Here is a tiny trained network, its code and every weight. The questions are about switching its units off for an input and a target symbol, where a switched-off unit gives its printed mean instead of its output.

import numpy as np


def w(rows, s, z=0):
    codes = np.array(rows[::2]) - 128.0
    scale = np.full(codes.shape[1], s)
    scale[-1] = z or s
    return codes * scale


def f(y):
    return np.maximum(y, 0)


def softmax(a):
    e = np.exp(a - a.max(-1, keepdims=True))
    return e / e.sum(-1, keepdims=True)


def log_softmax(a):
    a = a - a.max(-1, keepdims=True)
    return a - np.log(np.exp(a).sum(-1, keepdims=True))


def net(x, mask):
    ids = ['αβεζθξστφψω'.index(c) for c in x.split()]
    T = len(ids)
    res = E[ids] + P[:T]
    r = res
    for j in range(2):
        rows = slice(4 * j, 4 * j + 4)
        q, k, v = (r @ M[0][rows].T for M in (Q, K, V))
        z = softmax(np.where(np.tri(T) > 0, q @ k.T / 4**0.5, -1e9)) @ v
        o = O[0][rows]
        res = res + np.where(mask[j], z, o[:, -1]) @ o[:, :-1]
    y = f(res @ A[0][:, :-1].T + A[0][:, -1])
    res = res + np.where(mask[2:6], y, B[0][:, -1]) @ B[0][:, :-1]
    return log_softmax(res[-1] @ U[:, :-1].T + U[:, -1])


Q, K, V, O, A, B = {}, {}, {}, {}, {}, {}
E = w([
[230,36,33,110],'α',
[226,135,190,97],'β',
[102,40,112,116],'ε',
[39,132,219,190],'ζ',
[76,81,149,139],'θ',
[24,221,53,144],'ξ',
[120,95,20,208],'σ',
[112,27,104,124],'τ',
[60,121,184,152],'φ',
[213,30,156,246],'ψ',
[51,108,169,110],'ω',
],0.012)
P = w([
[3,41,131,85],'0',
[6,63,160,84],'1',
[40,48,136,88],'2',
[52,62,148,106],'3',
[63,73,146,102],'4',
[65,89,144,111],'5',
[71,92,141,117],'6',
[69,115,137,121],'7',
[88,114,130,126],'8',
[91,137,125,129],'9',
[97,122,146,146],'10',
[91,139,143,131],'11',
[72,138,173,133],'12',
],0.0074)
Q[0] = w([
[127,63,65,156],'h0',
[68,138,109,253],'h0',
[141,169,66,89],'h0',
[204,154,169,74],'h0',
[169,137,116,144],'h1',
[95,75,161,77],'h1',
[254,198,56,127],'h1',
[9,40,137,183],'h1',
],0.011)
K[0] = w([
[131,162,151,163],'h0',
[155,250,94,210],'h0',
[66,153,116,118],'h0',
[39,222,75,155],'h0',
[110,95,159,99],'h1',
[200,150,137,169],'h1',
[2,15,183,55],'h1',
[194,242,63,165],'h1',
],0.0095)
V[0] = w([
[167,149,140,249],'h0',
[87,39,153,108],'h0',
[139,90,11,131],'h0',
[66,138,164,156],'h0',
[88,144,100,120],'h1',
[157,150,200,30],'h1',
[169,55,122,99],'h1',
[163,143,164,240],'h1',
],0.011)
O[0] = w([
[44,6,148,111,91],'h0',
[163,164,143,180,254],'h0',
[91,228,56,115,155],'h0',
[173,25,175,184,163],'h0',
[27,77,84,37,146],'h1',
[241,131,245,66,59],'h1',
[218,243,129,206,165],'h1',
[109,1,48,243,95],'h1',
],0.0074,0.0097)
A[0] = w([
[3,198,226,245,137],'n0',
[62,173,27,16,3],'n1',
[46,101,34,174,146],'n2',
[95,198,131,90,189],'n3',
],0.0057,0.0047)
B[0] = w([
[243,28,46,101,254],'n0',
[179,150,243,111,161],'n1',
[47,138,243,121,235],'n2',
[149,83,62,3,185],'n3',
],0.0055,0.0091)
U = w([
[110,172,255,180,254],'α',
[127,124,214,148,60],'β',
[176,93,38,110,168],'ε',
[118,130,171,155,127],'ζ',
[122,99,184,139,87],'θ',
[117,95,166,209,114],'ξ',
[45,166,139,222,102],'σ',
[58,115,150,89,143],'τ',
[107,178,133,160,98],'φ',
[112,100,191,83,70],'ψ',
[109,158,168,164,81],'ω',
],0.0077,0.0041)

Each question gives the input, a string of symbols that net reads in full, and the target symbol t.
The units are the heads (4 rows each of Q, K, V and O) and the neurons (one row each of A and B). Each row of codes is followed by its name. A weight is (code - 128) times the scale printed after its matrix; where a second scale follows, it is the last column's (O, A, B and U).
mask holds one flag per unit, heads first, then neurons. A switched-off unit (its flag False) gives its mean, the last column of its rows in O or B, instead of its output. The means were averaged over made-up inputs and are rounded, as every weight is.
A unit's drop is (log p(t) with every unit on - log p(t) with that unit switched off) / (log p(t) with every unit on - log p(t) with every unit switched off).
The circuit of an input: a set's keep is (log p(t) with only the set's units on - log p(t) with every unit switched off) / (log p(t) with every unit on - log p(t) with every unit switched off). Starting from all 6 units, units are removed one at a time, each time the one whose removal leaves the highest keep (on an exact tie, the one counted first), for as long as the keep stays at least 0.8.
circuit, biggest first: the units of the circuit, biggest drop first
k most important neurons: the k neurons with the biggest drops, biggest first
which heads matter: for each layer, one digit per head in row order, 1 if its drop is at least 0.15 and else 0, layers parted by /
drop of u: that unit's drop, to one decimal
input θ α θ, target ε: which heads matter => 11
input α ε β ω ζ ε τ, target α: which heads matter => 01
input σ ζ ζ ψ φ ψ ψ ε, target ξ: circuit, biggest first => [h1, h0]
input β β ω ω θ, target α: circuit, biggest first => [h1]
input β ε ψ ζ, target ξ: circuit, biggest first => [h1, n0, h0]
input β ω ω θ φ τ, target α: circuit, biggest first => [h1, n0]
input ξ ζ ξ ξ ζ α τ α ω ζ θ θ ω, target ε: which heads matter => 01
input θ α ω, target ε: which heads matter => 11
input σ ζ θ θ ε ψ ω ω σ σ ε θ ε, target σ: which heads matter => 01
input τ τ ω τ ψ ω ψ τ φ, target ξ: which heads matter => 01
input σ ψ ξ θ ω α τ ζ ω ξ, target τ: 2 most important neurons => [n3, n2]
input α θ τ θ, target ε: which heads matter => 11
input α θ ζ ζ α ω φ, target ε: 2 most important neurons => [n0, n2]
input τ τ α φ, target ε: most important neuron => [n0]
input β α θ θ ε ε ω ω α ω ζ, target ε: 2 most important neurons => [n0, n2]
input φ σ ε ε ψ ζ θ θ θ ξ ξ φ, target τ: drop of h0 => 0.0
input ε ε σ, target σ: drop of n1 => -0.1
input θ ω ξ τ, target τ: drop of h1 => 1.7
